Here is a tiny trained network, its code and every weight. The questions are about switching its units off for an input and a target symbol, where a switched-off unit gives its printed mean instead of its output.

import numpy as np


def w(rows, s, z=0):
    codes = np.array(rows[::2]) - 128.0
    scale = np.full(codes.shape[1], s)
    scale[-1] = z or s
    return codes * scale


def norm(h):
    return h / np.sqrt((h * h).mean(-1, keepdims=True) + 1e-5)


def f(y):
    return y / 2 * (1 + np.tanh(0.7978845608 * (y + 0.044715 * y**3)))


def softmax(a):
    e = np.exp(a - a.max(-1, keepdims=True))
    return e / e.sum(-1, keepdims=True)


def log_softmax(a):
    a = a - a.max(-1, keepdims=True)
    return a - np.log(np.exp(a).sum(-1, keepdims=True))


def net(x, mask):
    ids = ['βγελμπστψω'.index(c) for c in x.split()]
    T = len(ids)
    res = E[ids] + P[:T]
    r = norm(res)
    for j in range(2):
        rows = slice(3 * j, 3 * j + 3)
        q, k, v = (r @ M[0][rows].T for M in (Q, K, V))
        z = softmax(np.where(np.tri(T) > 0, q @ k.T / 3**0.5, -1e9)) @ v
        o = O[0][rows]
        res = res + np.where(mask[j], z, o[:, -1]) @ o[:, :-1]
    y = f(norm(res) @ A[0][:, :-1].T + A[0][:, -1])
    res = res + np.where(mask[2:10], y, B[0][:, -1]) @ B[0][:, :-1]
    return log_softmax(norm(res)[-1] @ U[:, :-1].T + U[:, -1])


Q, K, V, O, A, B = {}, {}, {}, {}, {}, {}
E = w([
[127,66,63,172,178,218,119],'β',
[150,110,168,134,128,93,134],'γ',
[101,158,79,176,88,167,166],'ε',
[80,242,168,192,188,54,182],'λ',
[83,189,120,135,250,117,87],'μ',
[78,124,109,86,134,169,143],'π',
[34,101,139,125,122,122,122],'σ',
[112,193,94,115,169,108,116],'τ',
[6,182,112,143,145,104,132],'ψ',
[45,142,164,158,145,136,182],'ω',
],0.013)
P = w([
[176,87,97,131,134,113,142],'0',
[4,192,131,35,85,84,152],'1',
[184,105,118,102,150,169,145],'2',
[26,201,152,65,84,98,127],'3',
[60,63,122,174,170,125,42],'4',
[54,213,172,96,89,108,107],'5',
],0.017)
Q[0] = w([
[140,176,89,51,52,98,141],'h1',
[94,72,123,189,83,137,148],'h1',
[187,125,150,116,183,217,248],'h1',
[81,151,139,103,47,103,70],'h2',
[164,150,148,86,167,145,155],'h2',
[86,98,170,199,155,95,73],'h2',
],0.015)
K[0] = w([
[52,117,137,151,39,100,40],'h1',
[153,100,126,88,111,157,196],'h1',
[131,52,24,153,133,36,200],'h1',
[130,205,216,107,73,206,42],'h2',
[137,124,87,135,127,10,102],'h2',
[186,177,178,100,166,196,163],'h2',
],0.013)
V[0] = w([
[145,106,119,65,129,90,163],'h1',
[117,158,158,93,203,100,227],'h1',
[112,84,246,169,46,162,215],'h1',
[100,46,222,110,240,91,65],'h2',
[84,129,102,234,186,174,150],'h2',
[36,86,100,145,112,123,96],'h2',
],0.013)
O[0] = w([
[178,121,141,140,123,100,84,151],'h1',
[194,147,146,164,154,209,146,254],'h1',
[202,88,160,127,5,99,233,100],'h1',
[150,126,140,137,226,80,198,102],'h2',
[72,149,83,197,107,145,195,185],'h2',
[75,84,171,211,105,127,98,214],'h2',
],0.014,0.0092)
A[0] = w([
[96,163,149,93,175,164,47,255],'n1',
[99,93,181,106,117,22,110,49],'n2',
[138,44,66,216,163,163,160,170],'n3',
[150,177,27,182,170,126,126,167],'n4',
[142,83,25,117,169,116,170,212],'n5',
[91,59,126,92,48,137,86,5],'n6',
[61,54,205,133,149,113,122,214],'n7',
[160,90,112,180,144,9,123,81],'n8',
],0.015,0.0046)
B[0] = w([
[174,120,117,139,80,68,167,252],'n1',
[38,135,156,198,179,122,130,149],'n2',
[125,148,235,169,103,94,85,209],'n3',
[108,112,134,68,55,193,94,191],'n4',
[48,104,124,74,135,76,250,153],'n5',
[133,45,74,137,237,115,168,161],'n6',
[140,151,132,70,144,174,118,228],'n7',
[202,68,140,38,125,126,130,145],'n8',
],0.016,0.013)
U = w([
[19,123,152,64,57,65,161,9],'β',
[157,93,111,61,140,106,185,254],'γ',
[112,78,50,171,97,149,154,223],'ε',
[137,134,161,60,92,254,152,66],'λ',
[74,131,115,174,221,125,171,192],'μ',
[183,104,141,101,39,87,73,137],'π',
[132,98,246,93,133,82,97,53],'σ',
[150,172,98,75,143,167,60,187],'τ',
[106,119,169,231,107,157,30,70],'ψ',
[152,143,125,254,131,77,225,219],'ω',
],0.0093,0.0037)

Each question gives the input, a string of symbols that net reads in full, and the target symbol t.
The units are the heads (3 rows each of Q, K, V and O) and the neurons (one row each of A and B). Each row of codes is followed by its name. A weight is (code - 128) times the scale printed after its matrix; where a second scale follows, it is the last column's (O, A, B and U).
mask holds one flag per unit, heads first, then neurons. A switched-off unit (its flag False) gives its mean, the last column of its rows in O or B, instead of its output. The means were averaged over made-up inputs and are rounded, as every weight is.
A unit's drop is (log p(t) with every unit on - log p(t) with that unit switched off) / (log p(t) with every unit on - log p(t) with every unit switched off).
The circuit of an input: a set's keep is (log p(t) with only the set's units on - log p(t) with every unit switched off) / (log p(t) with every unit on - log p(t) with every unit switched off). Starting from all 10 units, units are removed one at a time, each time the one whose removal leaves the highest keep (on an exact tie, the one counted first), for as long as the keep stays at least 0.8.
circuit, biggest first: the units of the circuit, biggest drop first
most important unit: the unit with the biggest drop
k most important neurons: the k neurons with the biggest drops, biggest first
drop when u is switched off: that unit's drop, to one decimal
input ε ψ σ, target ε: circuit, biggest first -> [h2, n6, h1]
input λ ε β β, target ψ: circuit, biggest first -> [h2]
input τ λ β, target τ: circuit, biggest first -> [h1, h2]
input ψ τ λ σ β π, target γ: circuit, biggest first -> [n6, h2, n3, h1]
input μ γ σ, target μ: circuit, biggest first -> [h2, h1]
input ψ ψ π β, target ψ: circuit, biggest first -> [h2, n5]
input π π μ σ λ, target μ: circuit, biggest first -> [h2, h1]
input ψ γ λ σ ε, target λ: circuit, biggest first -> [h2, n4]
input ω ω τ π, target γ: circuit, biggest first -> [n6, h2, n3, n1]
input μ β σ ψ π, target σ: 2 most important neurons -> [n3, n8]
input σ π τ, target σ: 2 most important neurons -> [n3, n8]
input σ γ ψ λ, target ω: circuit, biggest first -> [n7, h1]
input ω λ γ μ, target τ: 3 most important neurons -> [n3, n4, n5]
input β ψ ε, target β: most important unit -> h1
input β λ μ ω, target λ: 4 most important neurons -> [n1, n3, n2, n5]
input σ λ ψ λ σ σ, target μ: 2 most important neurons -> [n2, n6]
input ψ ψ σ λ λ, target σ: 3 most important neurons -> [n8, n3, n1]
input ω ω ε, target ω: drop when h1 is switched off -> 1.0
input β ψ ψ μ, target τ: drop when n3 is switched off -> 0.5
input λ ψ β γ ω, target β: most important unit -> h2
input σ λ σ, target σ: drop when h1 is switched off -> 0.2
input μ β τ β γ, target τ: drop when h1 is switched off -> 0.7
